Below is a small trained network, with its code and all its weights. Each question gives an input and a target symbol and asks what happens when units are switched off, that is, made to give their printed mean instead of their output.

import numpy as np


def w(rows, s, z=0):
    codes = np.array(rows[::2]) - 128.0
    scale = np.full(codes.shape[1], s)
    scale[-1] = z or s
    return codes * scale


def f(y):
    return np.maximum(y, 0)


def softmax(a):
    e = np.exp(a - a.max(-1, keepdims=True))
    return e / e.sum(-1, keepdims=True)


def log_softmax(a):
    a = a - a.max(-1, keepdims=True)
    return a - np.log(np.exp(a).sum(-1, keepdims=True))


def net(x, mask):
    ids = ['γδεζηθμξπστφψω'.index(c) for c in x.split()]
    T = len(ids)
    res = E[ids] + P[:T]
    r = res
    for j in range(2):
        rows = slice(3 * j, 3 * j + 3)
        q, k, v = (r @ M[0][rows].T for M in (Q, K, V))
        z = softmax(np.where(np.tri(T) > 0, q @ k.T / 3**0.5, -1e9)) @ v
        o = O[0][rows]
        res = res + np.where(mask[j], z, o[:, -1]) @ o[:, :-1]
    y = f(res @ A[0][:, :-1].T + A[0][:, -1])
    res = res + np.where(mask[2:10], y, B[0][:, -1]) @ B[0][:, :-1]
    return log_softmax(res[-1] @ U[:, :-1].T + U[:, -1])


Q, K, V, O, A, B = {}, {}, {}, {}, {}, {}
E = w([
[163,133,97,86],'γ',
[46,165,205,96],'δ',
[119,164,194,147],'ε',
[139,143,179,239],'ζ',
[53,102,37,165],'η',
[57,142,235,236],'θ',
[188,84,136,66],'μ',
[194,83,121,28],'ξ',
[113,142,165,120],'π',
[160,105,101,101],'σ',
[219,134,53,143],'τ',
[59,198,139,170],'φ',
[125,72,153,128],'ψ',
[106,7,89,139],'ω',
],0.016)
P = w([
[150,133,118,119],'0',
[173,138,161,152],'1',
[203,213,179,92],'2',
[58,97,102,60],'3',
[199,120,133,204],'4',
[186,198,211,84],'5',
[35,96,49,89],'6',
[188,116,130,223],'7',
[165,195,214,99],'8',
[2,106,62,97],'9',
],0.0089)
Q[0] = w([
[254,113,185,111],'h0',
[89,84,116,125],'h0',
[115,133,204,211],'h0',
[215,152,76,194],'h1',
[175,231,195,52],'h1',
[119,177,74,128],'h1',
],0.0085)
K[0] = w([
[253,99,170,86],'h0',
[46,26,188,116],'h0',
[143,85,57,63],'h0',
[152,132,112,148],'h1',
[150,167,173,86],'h1',
[102,165,182,148],'h1',
],0.012)
V[0] = w([
[136,117,127,180],'h0',
[139,76,176,168],'h0',
[121,167,3,121],'h0',
[27,138,109,108],'h1',
[134,99,94,161],'h1',
[119,69,191,107],'h1',
],0.013)
O[0] = w([
[111,134,162,222,63],'h0',
[103,193,189,204,125],'h0',
[189,159,119,169,3],'h0',
[151,199,59,166,120],'h1',
[143,136,175,175,3],'h1',
[2,141,87,163,254],'h1',
],0.0088,0.002)
A[0] = w([
[84,251,103,167,101],'n0',
[138,111,214,224,2],'n1',
[228,207,51,16,56],'n2',
[150,168,217,149,102],'n3',
[53,16,134,122,47],'n4',
[161,254,201,98,70],'n5',
[40,206,173,131,178],'n6',
[168,183,134,67,83],'n7',
],0.0069,0.0056)
B[0] = w([
[132,42,132,158,195],'n0',
[58,157,83,67,156],'n1',
[155,201,163,125,175],'n2',
[146,86,130,73,158],'n3',
[125,124,136,194,172],'n4',
[50,164,150,254,159],'n5',
[188,100,92,136,254],'n6',
[55,249,198,105,148],'n7',
],0.0084,0.0071)
U = w([
[122,146,200,128,96],'γ',
[119,246,126,60,69],'δ',
[108,164,209,126,4],'ε',
[130,173,179,65,38],'ζ',
[136,201,127,155,81],'η',
[78,254,167,118,125],'θ',
[150,115,187,84,118],'μ',
[112,109,1,22,190],'ξ',
[179,221,147,90,118],'π',
[136,119,152,25,167],'σ',
[232,95,183,117,132],'τ',
[185,170,72,113,217],'φ',
[158,41,180,91,87],'ψ',
[136,80,171,167,163],'ω',
],0.008,0.0042)

Each question gives the input, a string of symbols that net reads in full, and the target symbol t.
The units are the heads (3 rows each of Q, K, V and O) and the neurons (one row each of A and B). Each row of codes is followed by its name. A weight is (code - 128) times the scale printed after its matrix; where a second scale follows, it is the last column's (O, A, B and U).
mask holds one flag per unit, heads first, then neurons. A switched-off unit (its flag False) gives its mean, the last column of its rows in O or B, instead of its output. The means were averaged over made-up inputs and are rounded, as every weight is.
A unit's drop is (log p(t) with every unit on - log p(t) with that unit switched off) / (log p(t) with every unit on - log p(t) with every unit switched off).
The circuit of an input: a set's keep is (log p(t) with only the set's units on - log p(t) with every unit switched off) / (log p(t) with every unit on - log p(t) with every unit switched off). Starting from all 10 units, units are removed one at a time, each time the one whose removal leaves the highest keep (on an exact tie, the one counted first), for as long as the keep stays at least 0.8.
circuit, biggest first: the units of the circuit, biggest drop first
most important unit: the unit with the biggest drop
heads that matter: for each layer, one digit per head in row order, 1 if its drop is at least 0.15 and else 0, layers parted by /
drop of u: that unit's drop, to one decimal
input φ δ δ η δ σ η, target φ: circuit, biggest first => (h1; h0)
input γ δ δ ε, target ξ: heads that matter => 11
input τ γ σ θ μ π ω ω τ ω, target ω: circuit, biggest first => (h0; n4)
input ζ σ μ σ μ θ δ, target ξ: circuit, biggest first => (h0; h1)
input ω θ φ ω η θ δ, target ξ: heads that matter => 01
input γ δ θ ω, target ω: heads that matter => 10
input τ π τ μ γ, target τ: heads that matter => 11
input π τ δ φ, target ξ: heads that matter => 00
input φ μ δ π, target ξ: most important unit => h1
input μ ω δ δ τ, target τ: heads that matter => 01
input μ ω σ η, target φ: drop of h0 => 0.5
input τ ω γ μ δ τ ζ τ, target τ: drop of h1 => 1.0
input φ τ τ π γ, target τ: drop of h1 => 0.9
input γ μ δ π, target ξ: most important unit => h0
